Below are the code and all the weights of a small trained network. Each question names an input and a target symbol and asks about switching units off, where a switched-off unit gives its printed mean instead of its output.

import numpy as np


def w(rows, s, z=0):
    codes = np.array(rows[::2]) - 128.0
    scale = np.full(codes.shape[1], s)
    scale[-1] = z or s
    return codes * scale


def norm(h):
    return h / np.sqrt((h * h).mean(-1, keepdims=True) + 1e-5)


def f(y):
    return np.maximum(y, 0)


def softmax(a):
    e = np.exp(a - a.max(-1, keepdims=True))
    return e / e.sum(-1, keepdims=True)


def log_softmax(a):
    a = a - a.max(-1, keepdims=True)
    return a - np.log(np.exp(a).sum(-1, keepdims=True))


def net(x, mask):
    ids = ['αβγεζλξψ'.index(c) for c in x.split()]
    T = len(ids)
    res = E[ids] + P[:T]
    r = norm(res)
    for j in range(2):
        rows = slice(3 * j, 3 * j + 3)
        q, k, v = (r @ M[0][rows].T for M in (Q, K, V))
        z = softmax(np.where(np.tri(T) > 0, q @ k.T / 3**0.5, -1e9)) @ v
        o = O[0][rows]
        res = res + np.where(mask[j], z, o[:, -1]) @ o[:, :-1]
    y = f(norm(res) @ A[0][:, :-1].T + A[0][:, -1])
    res = res + np.where(mask[2:6], y, B[0][:, -1]) @ B[0][:, :-1]
    return log_softmax(norm(res)[-1] @ U[:, :-1].T + U[:, -1])


Q, K, V, O, A, B = {}, {}, {}, {}, {}, {}
E = w([
[42,91,101,169,117,97],'α',
[62,126,56,188,52,23],'β',
[113,81,28,249,133,59],'γ',
[79,59,136,255,153,87],'ε',
[160,115,200,116,89,104],'ζ',
[141,112,180,203,43,129],'λ',
[165,125,74,158,124,70],'ξ',
[82,92,52,161,165,40],'ψ',
],0.0056)
P = w([
[145,79,105,94,131,136],'0',
[114,28,191,109,99,115],'1',
[100,155,133,143,166,183],'2',
[197,143,53,251,82,176],'3',
[106,23,177,108,129,104],'4',
[100,178,136,140,169,157],'5',
[155,131,31,237,71,192],'6',
[102,20,181,107,140,110],'7',
[114,190,158,141,166,130],'8',
[131,137,30,236,94,190],'9',
],0.013)
Q[0] = w([
[77,24,201,71,186,72],'head 1',
[43,169,115,179,86,111],'head 1',
[117,144,45,157,11,115],'head 1',
[190,204,117,145,139,189],'head 2',
[172,116,134,134,121,102],'head 2',
[151,143,125,176,111,160],'head 2',
],0.013)
K[0] = w([
[154,77,50,80,118,176],'head 1',
[95,131,137,126,137,52],'head 1',
[127,249,133,167,167,66],'head 1',
[116,152,174,222,144,109],'head 2',
[125,109,112,141,149,184],'head 2',
[92,142,103,189,118,110],'head 2',
],0.016)
V[0] = w([
[47,70,154,90,119,101],'head 1',
[112,129,219,154,119,171],'head 1',
[139,139,135,85,251,153],'head 1',
[159,202,129,96,166,124],'head 2',
[116,101,145,96,215,166],'head 2',
[106,109,147,126,114,25],'head 2',
],0.012)
O[0] = w([
[100,179,99,227,91,115,216],'head 1',
[110,99,128,118,22,103,67],'head 1',
[144,109,187,145,146,7,67],'head 1',
[135,168,123,192,161,154,2],'head 2',
[91,121,60,143,85,101,86],'head 2',
[203,132,175,168,49,88,174],'head 2',
],0.012,0.0079)
A[0] = w([
[24,201,61,211,82,172,231],'neuron 1',
[83,220,148,240,157,74,4],'neuron 2',
[133,145,255,201,88,164,50],'neuron 3',
[62,231,252,231,215,60,50],'neuron 4',
],0.0085,0.0022)
B[0] = w([
[90,169,167,109,208,183,247],'neuron 1',
[137,109,83,7,134,96,175],'neuron 2',
[123,108,65,118,160,78,174],'neuron 3',
[125,231,90,139,94,185,166],'neuron 4',
],0.016,0.011)
U = w([
[52,129,103,34,209,113,40],'α',
[155,204,218,199,165,202,236],'β',
[176,54,7,174,182,186,43],'γ',
[43,123,115,246,147,96,89],'ε',
[186,140,189,182,56,119,254],'ζ',
[128,60,75,77,77,231,64],'λ',
[191,90,220,79,205,93,152],'ξ',
[175,190,54,83,111,105,123],'ψ',
],0.011,0.0081)

Each question gives the input, a string of symbols that net reads in full, and the target symbol t.
The units are the heads (3 rows each of Q, K, V and O) and the neurons (one row each of A and B). Each row of codes is followed by its name. A weight is (code - 128) times the scale printed after its matrix; where a second scale follows, it is the last column's (O, A, B and U).
mask holds one flag per unit, heads first, then neurons. A switched-off unit (its flag False) gives its mean, the last column of its rows in O or B, instead of its output. The means were averaged over made-up inputs and are rounded, as every weight is.
A unit's drop is (log p(t) with every unit on - log p(t) with that unit switched off) / (log p(t) with every unit on - log p(t) with every unit switched off).
The circuit of an input: a set's keep is (log p(t) with only the set's units on - log p(t) with every unit switched off) / (log p(t) with every unit on - log p(t) with every unit switched off). Starting from all 6 units, units are removed one at a time, each time the one whose removal leaves the highest keep (on an exact tie, the one counted first), for as long as the keep stays at least 0.8.
circuit, biggest first: the units of the circuit, biggest drop first
unit that matters most: the unit with the biggest drop
top k neurons: the k neurons with the biggest drops, biggest first
which heads matter: for each layer, one digit per head in row order, 1 if its drop is at least 0.15 and else 0, layers parted by /
input β γ ζ β β ε β λ ζ λ, target ζ: circuit, biggest first : (head 1)
input γ ψ α ε, target α: circuit, biggest first : (head 2; head 1; neuron 2)
input ε β ε γ β ψ γ β β γ, target β: which heads matter : 10
input ε γ β β α β γ β γ, target ψ: circuit, biggest first : (neuron 2; neuron 4)
input ξ γ ψ γ ε, target β: circuit, biggest first : (head 1; neuron 4; neuron 2)
input ζ γ λ γ β ξ β, target ξ: which heads matter : 10
input ψ ξ ε β, target ε: top 3 neurons : (neuron 2; neuron 4; neuron 3)
input λ β ψ λ β, target λ: which heads matter : 11
input β γ β ζ γ, target γ: top 3 neurons : (neuron 1; neuron 3; neuron 4)
input β ε ε ζ, target ε: circuit, biggest first : (head 2; head 1; neuron 2)
input ε ψ β ψ γ, target ζ: circuit, biggest first : (head 2; neuron 1)
input β ψ λ γ α λ α ξ ψ ψ, target ψ: top 2 neurons : (neuron 1; neuron 4)
input γ β λ α ε, target ξ: circuit, biggest first : (head 2; head 1; neuron 1)
input β γ β α β β ψ α α γ, target α: unit that matters most : head 2
input β β β β α ψ λ ψ ψ ξ, target ψ: top 3 neurons : (neuron 1; neuron 2; neuron 4)
input γ β λ γ β β β λ β β, target β: circuit, biggest first : (head 1; neuron 2; head 2)
input γ γ γ β ζ γ α ζ, target ξ: top 2 neurons : (neuron 1; neuron 2)
input λ γ β γ γ β γ β ε β, target ε: circuit, biggest first : (head 1; neuron 2; neuron 4)
input β β ζ ψ β β λ ψ γ α, target γ: circuit, biggest first : (neuron 1; head 1; neuron 2)
input λ β γ ξ, target γ: circuit, biggest first : (head 2; head 1; neuron 1; neuron 2)
input ζ ψ ε γ ψ, target ε: unit that matters most : neuron 2
input ψ ξ γ γ ε, target ψ: circuit, biggest first : (head 1; neuron 4; neuron 2; neuron 1)
input ε β λ γ λ α ψ β, target ζ: which heads matter : 01
